Each row is followed by its group and then its class within the group.
[-24.1  45.7 -30.5  -3.9  -8.0   2.5 -12.0  -4.1  16.4   6.3   7.7  -4.9
  13.2  -0.3  -3.4  -1.1  -6.3  -0.8 -36.1  -0.1  18.9 -24.7  35.8  20.4
 -23.0  24.1 -12.1   5.3  22.7   0.4   5.0  -4.2 -11.8   6.9   2.0  -6.8
   4.2   0.4   6.5  -7.3  13.1 -11.0   7.9  -7.7   9.4 -13.8   9.9   1.1
   0.4  -5.4] -> Vur/R
[-16.6  34.7  19.5  -4.7   7.2  -2.4  -2.5  -9.6  -9.0   6.5  21.4  13.5
  -4.7  11.4  -3.3  11.8  -1.0  -7.7 -38.5  -3.7   3.9 -15.0  50.7  33.7
  10.1 -16.7 -15.8   3.7  28.0  -4.1 -12.9  20.5 -13.1  18.4 -16.3 -24.6
 -32.0  45.6   6.2  18.5 -36.7  -0.5 -21.2  -8.6  13.6 -56.7  35.9 -17.0
   6.9 -60.7] -> Vur/R
[-20.1  53.4   2.8   0.9  -2.8  -0.6   7.2  -7.2  18.8  27.7  -5.7   5.9
  15.7  -5.7   0.6  -0.6 -16.0  -7.9 -36.0 -15.3  20.8 -55.5  37.7   8.5
  -7.7  20.0  -6.2  10.3  28.4   0.0  -2.9  15.3 -14.2  -0.1   9.8 -15.7
   7.4  48.6  21.2 -13.7   9.7 -13.2   8.8  -7.4   4.4   3.9   5.1  -3.1
 -11.4 -22.2] -> Vur/R
[  5.5  52.1 -43.7 -17.2 -51.9  -3.6 -24.0  -0.6   1.7 -17.4 -10.4   1.6
  -2.7  31.1   4.7  -9.4   2.5  -5.8  -6.7   5.8  16.4  32.8  44.3  29.5
  -8.0 -10.3 -22.7   6.6  14.7   3.1 -36.2  -0.7  25.6 -14.0   9.4   3.4
  -4.4   3.7  16.7 -11.4  15.2   4.0  -3.1 -17.7  28.4 -26.4  11.9 -11.4
  23.6 -61.4] -> givav/F
[-18.3  26.0  -0.5  12.0  -5.8 -10.6 -19.2 -13.6   6.4  14.3  -8.1  16.6
   4.2 -17.0  -2.2   5.6   1.8   9.0 -41.9   1.9   4.7 -10.8  40.0  32.8
 -23.8  18.5  -4.8   8.2   3.3   2.8   2.0  -4.8 -24.1  20.2 -12.0 -21.7
  -2.6   4.9   5.8 -11.9   8.1   7.9  11.8  -2.6  16.4 -20.4 -17.6 -14.0
 -12.5 -13.3] -> Vur/Z
[ 12.8 -12.9 -45.9 -24.5 -10.2 -14.7 -20.4   5.2  12.9 -11.1 -25.7  -1.5
   9.1  22.7  -2.1   7.0  23.6   7.1  10.1   0.7  11.1 -10.0  17.2  28.0
 -28.3   9.7 -28.1   2.5  14.1  -1.6 -25.6 -19.2  24.7  -1.9 -17.7   0.4
  -7.4  23.1  17.6  20.2   8.5   5.6  -7.5  -7.5  19.7 -18.6  12.6  -6.9
  21.4 -49.8] -> givav/C
[-11.5  28.7  14.3   3.6  -3.1   6.1 -15.8  -0.9   9.7  27.9  -8.4   4.8
   1.8 -14.4  -9.4   1.5  -9.5  -1.8 -31.4 -12.1  20.2 -17.7  40.8  -6.2
  -7.8  49.8  -5.6   2.4  37.5   7.4  -5.6  17.5 -12.1   0.9  23.3 -14.6
   7.1  15.0   2.0  13.0  10.0 -25.2  48.8  -9.6  13.8  16.0   0.9  -3.9
   3.4 -18.2] -> Vur/R
[  1.3  24.3 -40.9 -20.2 -39.7  -8.5 -11.2  -3.8  10.8  -9.0 -30.6  -4.2
  -0.4  37.9   7.9  -5.2   1.5  -2.3  10.3   3.0   3.1   4.5  24.0  53.0
  -9.7  -0.8 -49.4  11.7  14.3 -14.0 -28.9  -8.4  23.8 -17.2   8.9   4.5
  -1.9  18.8  24.6 -17.0  24.9 -13.3   6.5 -14.5  15.4 -10.6  16.4   6.5
  30.7 -54.2] -> givav/F
[ 79.3  41.4 -39.7 -17.4 -59.8  12.4  -1.3  -0.3   4.0 -20.5 -15.1  -5.8
  -0.6  39.3   8.8 -27.8 -15.0 -15.5  -1.7   0.7  15.4 -24.0  11.8  13.6
  -6.3 -17.4 -50.3  59.1 -14.3 -31.4  -5.8   2.8  18.6 -12.8  16.7  -0.7
  10.1 -14.9  24.0 -74.4  34.5 -13.9  18.0   8.2  13.1   9.3   6.2   4.1
  28.4 -42.5] -> givav/F
[-16.8  40.2   1.8   9.0 -12.2   7.0 -10.3   0.2   2.5  18.7  -8.6  11.9
  11.4  -6.4  -4.8   3.0 -12.3  -1.6 -21.5  -6.4  18.5  -5.5  30.7  -6.2
  -1.3  39.8  -6.7  -0.1  21.3 -19.4  -2.8   3.5 -14.2  -6.4  27.1  -9.1
   6.8   3.9  -0.2  -7.8  21.1 -22.6  19.8  -5.8   9.8  16.1  -2.8  -0.9
  -3.6 -22.4] -> Vur/R
[-21.7  48.8   8.8   0.1 -16.8 -14.7 -27.3   3.0   2.6  22.3  -0.7  11.1
  -0.6   1.9   0.8  -1.0   0.8  -4.0 -39.7  -5.3  13.0 -13.2  60.3  21.7
 -32.9  32.9 -13.9  14.4  16.4   1.6 -23.3  -4.4 -10.6   6.9  11.3 -10.1
  -1.2  11.9  -2.4  -9.9  24.9 -13.6   7.3  -9.4  19.0 -15.9   5.7   4.6
 -10.6 -36.8] -> Vur/Z
[ -9.9  -7.6   7.9  -8.1  22.4   3.3  -0.2   5.0  -3.9  18.7  -7.9  16.0
  -3.2   3.5 -11.0  16.6  11.4  12.0 -27.5 -17.3   0.2 -13.8  22.4  36.2
 -22.7  11.0  10.2   2.4  11.3   4.7   2.1  -2.8  -9.1  12.8 -10.0 -12.9
   7.9  17.5   4.0  18.8 -13.9 -13.0  -0.3   1.5  -4.8 -27.3   4.3  -3.8
  -7.6 -10.8] -> Vur/Z
[ -5.0 -17.7 -32.9 -13.5 -13.7  -6.8 -29.4  -8.7   5.0  -9.3 -11.5   3.8
  -1.2  21.3  -6.3  -2.7  19.3  12.3   4.7   1.4   0.2  29.9  21.9  70.7
 -12.0  -4.0 -35.6   1.8   6.3  -7.6 -26.3 -19.4  36.9  12.0 -28.3  -5.8
  -6.4  24.5   5.0  10.5  -1.3  14.2  -3.8  -8.3  25.9 -49.8  10.2  10.6
   3.1 -63.6] -> givav/F
[-19.0  56.6  -6.9  -1.9 -13.3  -1.5  -2.5  -2.9   6.1  17.6   0.4  13.7
   2.8  12.1   0.8   4.0  -7.8  -2.0 -31.7  -1.8  25.2 -31.5  42.8  19.0
 -41.6  17.5 -10.3  -2.2  19.1  -2.0  -7.8   3.2 -15.6   7.3   9.7 -27.5
   7.7  10.6  10.1  -9.7  13.0 -16.9   8.5 -15.3  16.2  -1.1   9.8  -6.0
   2.6 -36.0] -> Vur/Z
